| +1.63 | +0.91 | -1.23 | +2.37 | +0.16 | -1.09 | +0.03 | -0.31 | +1.47 | -1.10 | +1.97 | -1.07 | -0.18 | +0.49 | +0.53 | -0.06 | -0.89 | -1.39 | +0.37 | +1.03 | +0.87 | -0.84 | +0.88 | +0.62 | +0.34 | +2.55 | +0.91 | +2.06 | +0.15 | -0.12 | +0.04 | +1.40 | +0.65 | -0.01 | +1.10 | -0.35 | -0.35 | -1.71 | +1.02 | -1.27 | -1.06 | +0.75 | +0.31 | -0.16 | +0.80 | +0.78 | -0.75 | +1.81 | +2.09 | +1.16 | -0.71 | -0.86 | -1.67 | -0.98 | -0.35 | -0.42 | => [52]
| -0.63 | -0.88 | -0.01 | +0.17 | +0.33 | -0.49 | -0.49 | +0.21 | +0.00 | -1.94 | -0.46 | +0.62 | -1.32 | +0.07 | +1.01 | +1.21 | -0.62 | -0.69 | +1.56 | -0.12 | -0.03 | +1.16 | -0.16 | +1.47 | +1.28 | +0.21 | +0.64 | +2.04 | -0.46 | +0.17 | -0.90 | +0.63 | +1.09 | -0.39 | +0.54 | -0.13 | +0.68 | -0.05 | -0.34 | -0.13 | -0.34 | -0.97 | -0.41 | +0.00 | -0.04 | -0.71 | -0.81 | +0.86 | -0.06 | +0.98 | -0.31 | -0.79 | -0.27 | +0.18 | -0.29 | +0.35 | => [55]
| +0.13 | -1.37 | +0.08 | +0.23 | -0.29 | +0.51 | -0.35 | +0.68 | -3.02 | -3.18 | -0.26 | -0.15 | -0.05 | -0.19 | +2.03 | +1.11 | -1.88 | +0.54 | +0.14 | +0.73 | -0.43 | +0.74 | -1.63 | +1.79 | +2.22 | -0.23 | +1.54 | +4.19 | -0.52 | +1.03 | -0.76 | +1.31 | +0.70 | -0.09 | +0.13 | +1.44 | +0.78 | +0.43 | +0.74 | +2.47 | +0.09 | -1.55 | -0.11 | +0.09 | +0.18 | -0.82 | -1.85 | +1.98 | +0.60 | +2.02 | -0.50 | +0.72 | -1.01 | +0.67 | -0.90 | +1.41 | => [61]
| +1.40 | +1.23 | -0.34 | +2.53 | -0.98 | -1.23 | +0.20 | -0.86 | +0.89 | -2.01 | +0.27 | -0.58 | +0.86 | +0.86 | -0.16 | -1.59 | -1.22 | -0.86 | +0.18 | +0.45 | +0.52 | -1.76 | -0.33 | +2.27 | -0.56 | +2.41 | -0.20 | +1.50 | +0.04 | -0.36 | -0.67 | +0.04 | -0.43 | +0.47 | +0.24 | -0.89 | +0.14 | -0.97 | +0.44 | -1.02 | -0.60 | +0.13 | +0.16 | -0.68 | +0.64 | +2.17 | -0.69 | +2.07 | +2.63 | +2.38 | -0.67 | -2.01 | -1.85 | -0.74 | -0.97 | -1.25 | => [47]
| +0.06 | -1.04 | -1.04 | +2.43 | +0.16 | -0.39 | -0.32 | -0.92 | -1.59 | -1.34 | -0.21 | +1.40 | +0.14 | +0.42 | +2.09 | +0.05 | -0.48 | +1.31 | +0.44 | -0.39 | -0.99 | +0.73 | +0.81 | +2.09 | +0.70 | +0.07 | +0.12 | +1.19 | -0.34 | +0.96 | -1.27 | +0.06 | +0.19 | -0.49 | -0.55 | -0.25 | +0.58 | -1.53 | -0.92 | +0.57 | +0.45 | +0.74 | +1.35 | -1.39 | -0.41 | -0.42 | -1.20 | +0.72 | +0.21 | +1.52 | -1.23 | -1.47 | -0.71 | -0.78 | -1.82 | +0.24 | => [55]
| +0.87 | -0.02 | -0.18 | +0.47 | +1.32 | -0.37 | -0.85 | +0.16 | +0.37 | +0.03 | +0.56 | -0.73 | -0.31 | -0.18 | +1.54 | +0.41 | -0.49 | -1.37 | +0.18 | +0.92 | +0.88 | +0.72 | -1.47 | +0.02 | +0.43 | +2.32 | +0.51 | +1.81 | +0.03 | -0.78 | +0.42 | +0.31 | +0.90 | +0.12 | +0.42 | -0.09 | -0.29 | +0.03 | -1.30 | -0.65 | +0.24 | +0.09 | +0.73 | -0.05 | -0.05 | -1.09 | -1.00 | +0.79 | +0.27 | +1.60 | -0.21 | +0.18 | -0.65 | +0.07 | +0.21 | +0.55 | => [59]
| -0.60 | -0.92 | +0.53 | -1.91 | +0.20 | +0.71 | -0.53 | +1.14 | +0.42 | -1.83 | +0.11 | -0.83 | -0.91 | -0.04 | +0.86 | +1.68 | -1.35 | -2.02 | +0.14 | +0.57 | +0.66 | +1.43 | -0.19 | -0.15 | +1.93 | +0.20 | +0.94 | +3.16 | -0.02 | -1.28 | -0.25 | +0.80 | +1.15 | +0.02 | +0.46 | +1.65 | -0.57 | +1.80 | -0.48 | +0.85 | -0.40 | +0.28 | -1.34 | +0.06 | +0.18 | -0.99 | +0.16 | +0.80 | +1.34 | +0.01 | +0.09 | +0.82 | -0.09 | +0.42 | +0.52 | +1.22 | => [61]
| -0.41 | -0.05 | -0.55 | +0.73 | +0.12 | -0.33 | -0.09 | +0.05 | +1.21 | -1.14 | +0.51 | -0.61 | -0.07 | -0.73 | +0.90 | +2.93 | -0.66 | -1.30 | +0.55 | +0.36 | +1.84 | -1.40 | -0.10 | +1.28 | +0.14 | +1.83 | +0.60 | +2.14 | +0.20 | -0.20 | +0.14 | +0.47 | +0.29 | -0.38 | +0.66 | -0.28 | -0.58 | -1.08 | +0.25 | -0.66 | -0.22 | -0.42 | +0.50 | -0.45 | +0.31 | +0.34 | -0.59 | +0.88 | +1.43 | +1.32 | -0.85 | -0.78 | -2.16 | -0.09 | -0.58 | -0.27 | => [52]
| -0.79 | -0.52 | -0.63 | +0.61 | -0.39 | -0.22 | -0.54 | -0.52 | +0.03 | -1.81 | -0.24 | +0.78 | -0.72 | +0.41 | +0.54 | +0.65 | -0.86 | +0.74 | -0.89 | -0.64 | +0.34 | +1.05 | +0.76 | +1.93 | +0.72 | -0.52 | +0.12 | +2.25 | -3.27 | +1.06 | -0.99 | +1.06 | +0.79 | -0.04 | -0.53 | +0.76 | +0.88 | -1.06 | +0.52 | +1.73 | -0.36 | +0.42 | +0.20 | -0.39 | -0.10 | +0.04 | -1.27 | +1.10 | -0.01 | +0.42 | -1.00 | -0.77 | -0.29 | +0.19 | -0.80 | +1.12 | => [55]
| -0.01 | -1.71 | -0.20 | +1.24 | +1.24 | -0.30 | -1.45 | -0.28 | -1.64 | -1.18 | -0.23 | +0.94 | -0.35 | -0.02 | +2.42 | +0.49 | -0.50 | +0.93 | -0.40 | +0.05 | -0.06 | +1.65 | +0.19 | +1.75 | +1.38 | +0.35 | +0.45 | +1.45 | -0.04 | +0.41 | -1.01 | +0.22 | +0.50 | +0.20 | +1.24 | +0.48 | -0.78 | -0.94 | -0.91 | +0.47 | +1.38 | +0.43 | +1.07 | -0.65 | -0.02 | -0.56 | -1.43 | +0.61 | -0.28 | +2.01 | -0.75 | -6.41 | -0.53 | -0.70 | -1.90 | +1.00 | => [55]
| -0.57 | -0.47 | -0.13 | +0.46 | -1.05 | -0.94 | +0.11 | -0.41 | -0.21 | -2.12 | +0.07 | +0.47 | -0.38 | +0.86 | +0.65 | +0.55 | -1.45 | +0.63 | +0.19 | -0.32 | -0.15 | -0.41 | -0.25 | +1.37 | +1.80 | -0.37 | +1.51 | +1.82 | -0.05 | +0.55 | -0.66 | +0.44 | +0.08 | -0.68 | +0.37 | +0.37 | +0.48 | +0.02 | -0.03 | +1.72 | -0.62 | -0.74 | -0.61 | -0.24 | -0.54 | +0.06 | -0.56 | +0.74 | +0.76 | +1.08 | -0.42 | -0.29 | -0.27 | -0.02 | -1.08 | -0.44 | => [55]
| -0.39 | -0.72 | +0.37 | +1.61 | +1.50 | -0.66 | -1.59 | +0.28 | -0.43 | -2.08 | +0.55 | +0.96 | -1.70 | -0.30 | +2.26 | +0.39 | -0.05 | -0.12 | +0.55 | +0.10 | +0.20 | +1.22 | -0.20 | +1.58 | +1.12 | +0.40 | +0.30 | +1.96 | -0.09 | +0.64 | -1.49 | +0.30 | +0.55 | +0.04 | +1.24 | +0.64 | -0.10 | -0.79 | -1.25 | +0.59 | +0.47 | +0.50 | +1.46 | -0.37 | -0.08 | -1.03 | -1.25 | +1.08 | +0.34 | +2.03 | -0.63 | -0.85 | -0.75 | +0.12 | -1.43 | +1.43 | => [55]
| +1.31 | +0.13 | +0.97 | +2.58 | -1.29 | -0.61 | +0.39 | -0.10 | -0.79 | -1.68 | +0.21 | -0.22 | +0.79 | +0.30 | +1.05 | -0.59 | +0.08 | +0.55 | +0.33 | +0.97 | +0.11 | -1.48 | -1.04 | +1.88 | -0.75 | +1.55 | -0.12 | +1.54 | +0.14 | +0.06 | -1.18 | +0.83 | -0.84 | +0.27 | +0.58 | -1.41 | -0.10 | -0.69 | -0.38 | +0.21 | -0.10 | +0.91 | +0.65 | -0.65 | -0.19 | +1.39 | -0.67 | +1.61 | +2.01 | +1.80 | -0.85 | -1.99 | -1.95 | -0.73 | -2.12 | +0.05 | => [47]
